Below is a small trained network, with its code and all its weights. Each question gives an input and a target symbol and asks what happens when units are switched off, that is, made to give their printed mean instead of their output.

import numpy as np


def w(rows, s, z=0):
    codes = np.array(rows[::2]) - 128.0
    scale = np.full(codes.shape[1], s)
    scale[-1] = z or s
    return codes * scale


def f(y):
    return np.maximum(y, 0)


def softmax(a):
    e = np.exp(a - a.max(-1, keepdims=True))
    return e / e.sum(-1, keepdims=True)


def log_softmax(a):
    a = a - a.max(-1, keepdims=True)
    return a - np.log(np.exp(a).sum(-1, keepdims=True))


def net(x, mask):
    ids = ['ΦΨΩαβγδεζηθλμξπτ'.index(c) for c in x.split()]
    T = len(ids)
    res = E[ids] + P[:T]
    q, k, v = (res @ M[0].T for M in (Q, K, V))
    z = softmax(np.where(np.tri(T) > 0, q @ k.T / 3**0.5, -1e9)) @ v
    res = res + np.where(mask[0], z, O[0][:, -1]) @ O[0][:, :-1]
    y = f(res @ A[0][:, :-1].T + A[0][:, -1])
    res = res + np.where(mask[1:25], y, B[0][:, -1]) @ B[0][:, :-1]
    return log_softmax(res[-1] @ U[:, :-1].T + U[:, -1])


Q, K, V, O, A, B = {}, {}, {}, {}, {}, {}
E = w([
[176,71,127],'Φ',
[174,136,73],'Ψ',
[151,141,180],'Ω',
[135,126,153],'α',
[135,141,61],'β',
[83,203,159],'γ',
[185,83,90],'δ',
[157,84,98],'ε',
[197,118,128],'ζ',
[109,58,41],'η',
[132,178,103],'θ',
[22,190,169],'λ',
[190,126,201],'μ',
[176,83,137],'ξ',
[2,99,149],'π',
[139,223,180],'τ',
],0.016)
P = w([
[119,70,142],'0',
[121,176,104],'1',
[60,81,254],'2',
[123,172,93],'3',
[67,69,235],'4',
[124,164,85],'5',
[64,62,222],'6',
[126,156,77],'7',
[75,69,218],'8',
[130,159,77],'9',
],0.0094)
Q[0] = w([
[12,43,253],'head 1',
[224,218,247],'head 1',
[192,2,187],'head 1',
],0.012)
K[0] = w([
[6,123,178],'head 1',
[163,153,252],'head 1',
[103,27,183],'head 1',
],0.018)
V[0] = w([
[104,86,192],'head 1',
[126,36,252],'head 1',
[2,102,195],'head 1',
],0.0091)
O[0] = w([
[161,139,63,169],'head 1',
[202,115,27,171],'head 1',
[163,190,9,254],'head 1',
],0.013,0.012)
A[0] = w([
[202,103,131,106],'neuron 1',
[181,248,190,40],'neuron 2',
[79,114,164,174],'neuron 3',
[19,119,100,96],'neuron 4',
[66,132,135,243],'neuron 5',
[164,76,177,96],'neuron 6',
[124,158,99,107],'neuron 7',
[92,187,151,52],'neuron 8',
[164,87,125,104],'neuron 9',
[154,101,169,66],'neuron 10',
[165,98,127,104],'neuron 11',
[97,157,99,109],'neuron 12',
[60,102,116,45],'neuron 13',
[176,160,148,184],'neuron 14',
[92,63,87,166],'neuron 15',
[125,85,148,180],'neuron 16',
[113,100,184,44],'neuron 17',
[106,159,110,112],'neuron 18',
[148,189,202,1],'neuron 19',
[254,99,209,92],'neuron 20',
[146,50,137,138],'neuron 21',
[107,45,109,121],'neuron 22',
[107,201,135,126],'neuron 23',
[163,45,135,99],'neuron 24',
],0.012,0.0072)
B[0] = w([
[114,144,195,178],'neuron 1',
[244,113,101,152],'neuron 2',
[184,133,109,179],'neuron 3',
[47,164,109,182],'neuron 4',
[242,108,161,192],'neuron 5',
[72,59,119,146],'neuron 6',
[107,91,167,251],'neuron 7',
[93,155,229,146],'neuron 8',
[81,138,144,148],'neuron 9',
[97,76,99,137],'neuron 10',
[96,125,149,148],'neuron 11',
[109,113,170,227],'neuron 12',
[63,210,120,142],'neuron 13',
[101,132,72,164],'neuron 14',
[145,175,127,215],'neuron 15',
[107,174,142,156],'neuron 16',
[153,61,56,157],'neuron 17',
[112,97,160,200],'neuron 18',
[2,67,140,150],'neuron 19',
[79,92,46,147],'neuron 20',
[145,125,162,150],'neuron 21',
[144,211,138,151],'neuron 22',
[138,157,151,177],'neuron 23',
[179,79,172,142],'neuron 24',
],0.018,0.013)
U = w([
[132,125,133,182],'Φ',
[94,97,149,93],'Ψ',
[189,145,38,200],'Ω',
[162,132,122,175],'α',
[88,126,168,164],'β',
[137,144,164,105],'γ',
[183,89,100,14],'δ',
[163,114,122,153],'ε',
[116,93,76,51],'ζ',
[151,204,119,181],'η',
[119,128,165,89],'θ',
[110,162,176,69],'λ',
[105,147,7,192],'μ',
[126,126,132,253],'ξ',
[26,182,135,102],'π',
[177,119,159,70],'τ',
],0.014,0.0054)

Each question gives the input, a string of symbols that net reads in full, and the target symbol t.
The units are the heads (3 rows each of Q, K, V and O) and the neurons (one row each of A and B). Each row of codes is followed by its name. A weight is (code - 128) times the scale printed after its matrix; where a second scale follows, it is the last column's (O, A, B and U).
mask holds one flag per unit, heads first, then neurons. A switched-off unit (its flag False) gives its mean, the last column of its rows in O or B, instead of its output. The means were averaged over made-up inputs and are rounded, as every weight is.
A unit's drop is (log p(t) with every unit on - log p(t) with that unit switched off) / (log p(t) with every unit on - log p(t) with every unit switched off).
The circuit of an input: a set's keep is (log p(t) with only the set's units on - log p(t) with every unit switched off) / (log p(t) with every unit on - log p(t) with every unit switched off). Starting from the 12 units with the biggest drops (on a tie, the unit counted first), units are removed one at a time, each time the one whose removal leaves the highest keep (on an exact tie, the one counted first), for as long as the keep stays at least 0.8.
units of the circuit, in order: the units of the circuit, biggest drop first
top k neurons: the k neurons with the biggest drops, biggest first
drop when u is switched off: that unit's drop, to one decimal
input τ η γ, target Ω: units of the circuit, in order -> (head 1)
input ξ ζ β π Ψ π Ω, target μ: top 2 neurons -> (neuron 5; neuron 14)
input π π π π θ, target μ: units of the circuit, in order -> (neuron 5; head 1)
input τ π δ Ω, target Ω: units of the circuit, in order -> (neuron 2; neuron 14)
input π λ Ω, target μ: units of the circuit, in order -> (neuron 5; head 1)
input π μ ξ η Ω π γ, target μ: top 2 neurons -> (neuron 5; neuron 1)
input λ π ξ, target μ: units of the circuit, in order -> (neuron 5; head 1)
input π λ Ψ, target μ: top 3 neurons -> (neuron 5; neuron 14; neuron 8)
input η π π π π ξ ξ, target μ: units of the circuit, in order -> (head 1; neuron 5)
input π θ π π δ, target μ: top 2 neurons -> (neuron 14; neuron 5)
input π π ξ Φ π π π ζ, target ζ: top 3 neurons -> (neuron 20; neuron 6; neuron 17)
input Ψ π π π ζ Ψ ζ δ π λ, target λ: top 3 neurons -> (neuron 5; neuron 8; neuron 4)
input ε ζ μ π η π λ, target μ: top 3 neurons -> (neuron 1; neuron 5; neuron 8)
input η π ζ π ε α θ Ψ, target Ψ: top 2 neurons -> (neuron 19; neuron 17)
input Ψ π θ β, target β: top 4 neurons -> (neuron 5; neuron 19; neuron 8; neuron 4)
input Ω η π π Ψ λ θ μ, target μ: top 2 neurons -> (neuron 20; neuron 5)
input π η α, target μ: top neuron -> (neuron 5)
input τ λ π γ π ξ Ψ τ, target τ: top 2 neurons -> (neuron 2; neuron 5)
input π α η η ζ ζ, target ζ: top 2 neurons -> (neuron 20; neuron 6)
input η π β μ, target μ: top 2 neurons -> (neuron 20; neuron 7)
input π θ π Φ Ψ τ Φ β, target β: drop when neuron 10 is switched off -> 0.0
input δ ζ π β η, target μ: drop when neuron 5 is switched off -> 0.8
input Ω Ω ξ η π π ζ, target μ: drop when head 1 is switched off -> 0.2
input τ π η δ π π π ε β, target μ: drop when head 1 is switched off -> 0.1
